Below are the code and all the weights of a small trained network. Each question names an input and a target symbol and asks about switching units off, where a switched-off unit gives its printed mean instead of its output.

import numpy as np


def w(rows, s, z=0):
    codes = np.array(rows[::2]) - 128.0
    scale = np.full(codes.shape[1], s)
    scale[-1] = z or s
    return codes * scale


def f(y):
    return y / 2 * (1 + np.tanh(0.7978845608 * (y + 0.044715 * y**3)))


def softmax(a):
    e = np.exp(a - a.max(-1, keepdims=True))
    return e / e.sum(-1, keepdims=True)


def log_softmax(a):
    a = a - a.max(-1, keepdims=True)
    return a - np.log(np.exp(a).sum(-1, keepdims=True))


def net(x, mask):
    ids = ['δεζλξστ'.index(c) for c in x.split()]
    T = len(ids)
    res = E[ids] + P[:T]
    u = 0
    for l in range(2):
        r = res
        for j in range(2):
            rows = slice(2 * j, 2 * j + 2)
            q, k, v = (r @ M[l][rows].T for M in (Q, K, V))
            z = softmax(np.where(np.tri(T) > 0, q @ k.T / 2**0.5, -1e9)) @ v
            o = O[l][rows]
            res = res + np.where(mask[u + j], z, o[:, -1]) @ o[:, :-1]
        u += 2
        y = f(res @ A[l][:, :-1].T + A[l][:, -1])
        res = res + np.where(mask[u : u + 8], y, B[l][:, -1]) @ B[l][:, :-1]
        u += 8
    return log_softmax(res[-1] @ U[:, :-1].T + U[:, -1])


Q, K, V, O, A, B = {}, {}, {}, {}, {}, {}
E = w([
[183,97,99,164],'δ',
[106,133,95,197],'ε',
[129,176,195,45],'ζ',
[7,93,69,68],'λ',
[138,64,191,86],'ξ',
[123,186,193,83],'σ',
[84,186,202,118],'τ',
],0.012)
P = w([
[77,179,202,254],'0',
[132,136,127,136],'1',
[123,130,133,111],'2',
[121,124,131,99],'3',
[130,124,132,82],'4',
[139,126,135,74],'5',
[138,122,127,75],'6',
[134,126,129,73],'7',
[138,123,127,75],'8',
[139,141,127,94],'9',
],0.0078)
Q[0] = w([
[191,94,113,118],'L0H0',
[189,145,158,119],'L0H0',
[51,157,157,84],'L0H1',
[158,2,39,180],'L0H1',
],0.0095)
K[0] = w([
[56,137,129,151],'L0H0',
[56,169,138,113],'L0H0',
[189,125,155,177],'L0H1',
[125,101,30,1],'L0H1',
],0.01)
V[0] = w([
[144,123,61,170],'L0H0',
[165,105,164,111],'L0H0',
[74,158,117,194],'L0H1',
[245,141,128,176],'L0H1',
],0.011)
O[0] = w([
[83,105,23,163,108],'L0H0',
[215,143,170,177,114],'L0H0',
[131,11,210,201,252],'L0H1',
[222,163,137,254,131],'L0H1',
],0.0068,0.0028)
A[0] = w([
[132,99,103,178,49],'L0N0',
[126,236,6,178,200],'L0N1',
[147,95,141,136,214],'L0N2',
[125,255,172,75,130],'L0N3',
[144,62,187,135,254],'L0N4',
[135,238,162,105,99],'L0N5',
[110,36,72,151,56],'L0N6',
[166,75,183,153,170],'L0N7',
],0.0092,0.0017)
B[0] = w([
[87,149,82,158,146],'L0N0',
[164,51,82,203,178],'L0N1',
[152,105,118,140,178],'L0N2',
[45,210,133,66,168],'L0N3',
[173,75,148,189,255],'L0N4',
[87,215,159,75,144],'L0N5',
[2,142,133,46,179],'L0N6',
[200,122,147,212,227],'L0N7',
],0.0074,0.0037)
Q[1] = w([
[129,145,232,144],'L1H0',
[148,11,28,190],'L1H0',
[144,120,149,205],'L1H1',
[160,255,172,141],'L1H1',
],0.0071)
K[1] = w([
[103,161,201,194],'L1H0',
[209,230,27,110],'L1H0',
[236,129,196,142],'L1H1',
[109,24,192,254],'L1H1',
],0.0062)
V[1] = w([
[193,124,2,184],'L1H0',
[34,154,65,83],'L1H0',
[110,60,208,33],'L1H1',
[111,199,147,157],'L1H1',
],0.0059)
O[1] = w([
[160,85,253,38,137],'L1H0',
[194,214,98,175,3],'L1H0',
[130,68,2,147,116],'L1H1',
[25,180,208,136,114],'L1H1',
],0.005,0.0044)
A[1] = w([
[14,162,138,197,253],'L1N0',
[150,152,185,101,151],'L1N1',
[217,15,123,145,183],'L1N2',
[232,101,145,214,96],'L1N3',
[1,124,142,74,88],'L1N4',
[122,29,6,106,155],'L1N5',
[150,116,66,167,177],'L1N6',
[204,75,132,153,146],'L1N7',
],0.007,0.0054)
B[1] = w([
[226,78,72,64,210],'L1N0',
[169,128,145,176,160],'L1N1',
[60,138,80,177,254],'L1N2',
[69,202,134,107,194],'L1N3',
[93,123,185,1,153],'L1N4',
[109,173,244,179,215],'L1N5',
[90,102,125,196,160],'L1N6',
[82,172,114,181,192],'L1N7',
],0.0087,0.0082)
U = w([
[44,172,133,167,139],'δ',
[167,1,98,136,242],'ε',
[190,129,111,96,195],'ζ',
[64,101,144,57,1],'λ',
[124,201,111,94,98],'ξ',
[134,182,63,110,129],'σ',
[190,160,198,134,42],'τ',
],0.0077,0.0036)

Each question gives the input, a string of symbols that net reads in full, and the target symbol t.
The units are the heads (2 rows each of Q, K, V and O) and the neurons (one row each of A and B). Each row of codes is followed by its name. A weight is (code - 128) times the scale printed after its matrix; where a second scale follows, it is the last column's (O, A, B and U).
mask holds one flag per unit, layer by layer, with each layer's heads first. A switched-off unit (its flag False) gives its mean, the last column of its rows in O or B, instead of its output. The means were averaged over made-up inputs and are rounded, as every weight is.
A unit's drop is (log p(t) with every unit on - log p(t) with that unit switched off) / (log p(t) with every unit on - log p(t) with every unit switched off).
The circuit of an input: a set's keep is (log p(t) with only the set's units on - log p(t) with every unit switched off) / (log p(t) with every unit on - log p(t) with every unit switched off). Starting from the 12 units with the biggest drops (on a tie, the unit counted first), units are removed one at a time, each time the one whose removal leaves the highest keep (on an exact tie, the one counted first), for as long as the keep stays at least 0.8.
units of the circuit, in order: the units of the circuit, biggest drop first
unit that matters most: the unit with the biggest drop
top k neurons: the k neurons with the biggest drops, biggest first
top k neurons in layer l: the k neurons of layer l with the biggest drops, biggest first
heads that matter: for each layer, one digit per head in row order, 1 if its drop is at least 0.15 and else 0, layers parted by /
drop when u is switched off: that unit's drop, to one decimal
input ξ ε δ δ ζ ξ ζ, target λ: unit that matters most => L1H0
input δ σ ε, target ε: top 2 neurons in layer 1 => (L1N0, L1N3)
input τ δ ε δ ξ ξ ξ σ, target ε: units of the circuit, in order => (L0H1, L1N5, L1N3)
input δ ξ σ, target τ: heads that matter => 01 / 01
input τ δ λ δ σ δ δ ζ, target ε: units of the circuit, in order => (L0H1, L1N3, L1N5)
input ξ λ λ ε δ ξ δ ζ, target λ: heads that matter => 10 / 10
input σ δ λ, target λ: top 2 neurons in layer 0 => (L0N6, L0N7)
input ζ ε δ λ δ δ σ δ ξ, target δ: top 3 neurons in layer 1 => (L1N0, L1N2, L1N7)
input λ ζ ξ, target δ: top 2 neurons in layer 1 => (L1N5, L1N0)
input λ λ ξ δ σ ξ ε ε ζ τ, target σ: heads that matter => 01 / 11
input λ ε σ ε δ δ, target δ: top 2 neurons => (L1N5, L1N0)
input δ δ δ, target δ: top 3 neurons in layer 0 => (L0N1, L0N3, L0N5)
input δ λ λ τ, target τ: top 2 neurons in layer 1 => (L1N2, L1N1)
input λ δ ε ξ λ σ ζ, target σ: top neuron in layer 1 => (L1N5)
input ξ δ ε ε ε, target ε: top 2 neurons in layer 1 => (L1N3, L1N5)
input τ τ σ, target ε: drop when L1N0 is switched off => 0.1
input λ ε δ ζ, target σ: drop when L0H1 is switched off => 0.6
input τ σ δ λ δ ξ δ ξ τ, target ε: drop when L0H1 is switched off => 0.7
